Below are the code and all the weights of a small trained network. Each question names an input and a class and asks about switching units off, where a switched-off unit gives its printed mean instead of its output.

import numpy as np


def w(rows, s, z=0):
    codes = np.array(rows[::2]) - 128.0
    scale = np.full(codes.shape[1], s)
    scale[-1] = z or s
    return codes * scale


def norm(h):
    return h / np.sqrt((h * h).mean(-1, keepdims=True) + 1e-5)


def f(y):
    return y / 2 * (1 + np.tanh(0.7978845608 * (y + 0.044715 * y**3)))


def log_softmax(a):
    a = a - a.max(-1, keepdims=True)
    return a - np.log(np.exp(a).sum(-1, keepdims=True))


def net(x, mask):
    res = np.array(x, float).reshape(1, 3) / 4 @ E
    u = 0
    for l in range(4):
        y = f(norm(res) @ A[l][:, :-1].T + A[l][:, -1])
        res = res + np.where(mask[u : u + 6], y, B[l][:, -1]) @ B[l][:, :-1]
        u += 6
    return log_softmax(norm(res)[-1] @ U[:, :-1].T + U[:, -1])


A, B = {}, {}
E = w([
[162,101,11,126,133,174],'x0',
[177,156,130,125,96,202],'x1',
[201,121,139,95,208,137],'x2',
],0.012)
A[0] = w([
[134,82,2,137,107,184,76],'0.n1',
[115,192,96,176,103,109,42],'0.n2',
[105,140,49,125,170,193,124],'0.n3',
[128,82,241,141,104,165,43],'0.n4',
[162,70,56,134,103,124,247],'0.n5',
[246,190,136,123,5,172,253],'0.n6',
],0.0075,0.0029)
B[0] = w([
[98,79,130,127,209,154,229],'0.n1',
[142,213,121,125,83,51,128],'0.n2',
[119,119,132,169,107,117,182],'0.n3',
[60,48,140,96,169,231,160],'0.n4',
[129,145,255,84,89,140,212],'0.n5',
[144,117,140,167,136,83,255],'0.n6',
],0.0079,0.0059)
A[1] = w([
[124,180,199,128,105,73,180],'1.n1',
[133,175,92,122,140,158,79],'1.n2',
[141,50,16,146,106,175,253],'1.n3',
[95,191,97,136,1,175,104],'1.n4',
[205,208,63,51,100,140,164],'1.n5',
[206,176,162,129,43,243,27],'1.n6',
],0.0078,0.0026)
B[1] = w([
[112,51,129,112,135,254,233],'1.n1',
[23,123,138,83,249,86,102],'1.n2',
[40,142,253,76,90,132,253],'1.n3',
[248,181,145,116,155,108,221],'1.n4',
[114,120,171,159,136,97,134],'1.n5',
[146,62,115,243,217,177,220],'1.n6',
],0.0096,0.0038)
A[2] = w([
[199,68,11,95,154,138,177],'2.n1',
[143,166,1,115,129,139,254],'2.n2',
[133,216,109,159,118,190,45],'2.n3',
[129,51,64,84,127,36,156],'2.n4',
[161,86,226,144,140,215,193],'2.n5',
[171,129,30,180,102,183,52],'2.n6',
],0.0077,0.0025)
B[2] = w([
[70,158,143,33,64,93,136],'2.n1',
[14,2,195,50,49,176,119],'2.n2',
[78,66,111,202,139,97,127],'2.n3',
[39,26,218,240,183,89,139],'2.n4',
[48,105,80,71,80,69,254],'2.n5',
[89,58,135,141,54,95,127],'2.n6',
],0.0066,0.011)
A[3] = w([
[152,124,167,46,197,134,156],'3.n1',
[39,125,84,170,116,59,147],'3.n2',
[227,147,103,108,203,83,157],'3.n3',
[106,108,130,79,95,2,252],'3.n4',
[96,205,142,217,27,91,232],'3.n5',
[166,95,136,195,146,184,104],'3.n6',
],0.0087,0.0028)
B[3] = w([
[104,207,138,150,45,91,212],'3.n1',
[254,107,96,172,131,131,199],'3.n2',
[198,206,115,129,73,54,152],'3.n3',
[200,175,55,182,121,221,253],'3.n4',
[173,202,134,2,251,50,221],'3.n5',
[97,129,58,162,213,28,157],'3.n6',
],0.0061,0.0063)
U = w([
[21,90,215,31,104,218,149],'0',
[206,245,139,67,131,54,153],'1',
[132,30,150,252,214,122,136],'2',
[168,104,12,145,18,217,134],'3',
[100,172,116,179,106,174,1],'4',
],0.017,0.015)

Each question gives the input, the list of numbers given to net, and the class t.
The units are the neurons (one row each of A and B). Each row of codes is followed by its name. A weight is (code - 128) times the scale printed after its matrix; where a second scale follows, it is the last column's (A, B and U).
mask holds one flag per neuron, layer by layer. A switched-off neuron (its flag False) gives its mean, the last column of its row in B, instead of its output. The means were averaged over made-up inputs and are rounded, as every weight is.
A unit's drop is (log p(t) with every unit on - log p(t) with that unit switched off) / (log p(t) with every unit on - log p(t) with every unit switched off).
The circuit of an input: a set's keep is (log p(t) with only the set's units on - log p(t) with every unit switched off) / (log p(t) with every unit on - log p(t) with every unit switched off). Starting from the 12 units with the biggest drops (on a tie, the unit counted first), units are removed one at a time, each time the one whose removal leaves the highest keep (on an exact tie, the one counted first), for as long as the keep stays at least 0.8.
circuit, biggest first: the units of the circuit, biggest drop first
most important unit: the unit with the biggest drop
k most important neurons: the k neurons with the biggest drops, biggest first
top k neurons in layer l: the k neurons of layer l with the biggest drops, biggest first
drop when u is switched off: that unit's drop, to one decimal
input [-3,3,-5], class 1: circuit, biggest first -> 3.n5
input [-8,7,7], class 0: 2 most important neurons -> 1.n4, 2.n5
input [7,6,-8], class 1: top 2 neurons in layer 0 -> 0.n4, 0.n2
input [-3,0,-3], class 3: 3 most important neurons -> 1.n3, 1.n1, 0.n5
input [3,-1,3], class 3: 3 most important neurons -> 0.n5, 3.n4, 1.n1
input [8,-8,0], class 0: top 2 neurons in layer 1 -> 1.n3, 1.n6
input [-3,-7,-8], class 1: 2 most important neurons -> 3.n5, 0.n1
input [-1,3,0], class 3: 2 most important neurons -> 0.n6, 2.n5
input [4,-2,3], class 0: 2 most important neurons -> 0.n6, 0.n1
input [-2,3,3], class 3: 2 most important neurons -> 0.n5, 2.n5
input [4,1,5], class 1: top 3 neurons in layer 2 -> 2.n4, 2.n2, 2.n6
input [-3,-2,-5], class 1: 2 most important neurons -> 3.n5, 0.n5
input [-2,4,-5], class 1: 2 most important neurons -> 1.n4, 3.n5
input [-6,-6,6], class 0: most important unit -> 1.n1
input [4,6,-1], class 2: 2 most important neurons -> 1.n6, 0.n5
input [-1,-1,2], class 3: 2 most important neurons -> 3.n4, 3.n5
input [3,-6,6], class 1: 2 most important neurons -> 2.n1, 3.n1
input [4,2,0], class 0: 2 most important neurons -> 0.n1, 1.n3
input [-1,1,-3], class 3: 3 most important neurons -> 1.n1, 1.n3, 0.n3
input [7,-7,6], class 0: most important unit -> 0.n6
input [-5,6,2], class 2: top 2 neurons in layer 1 -> 1.n6, 1.n3
input [-3,-3,-2], class 3: top 3 neurons in layer 0 -> 0.n5, 0.n1, 0.n6
input [-2,6,3], class 2: drop when 1.n6 is switched off -> 0.7
input [4,-5,7], class 1: drop when 1.n1 is switched off -> 0.2
input [7,1,-1], class 0: drop when 1.n5 is switched off -> 0.0
input [0,-1,2], class 3: drop when 3.n4 is switched off -> 0.1
input [0,4,-1], class 2: top neuron in layer 1 -> 1.n6
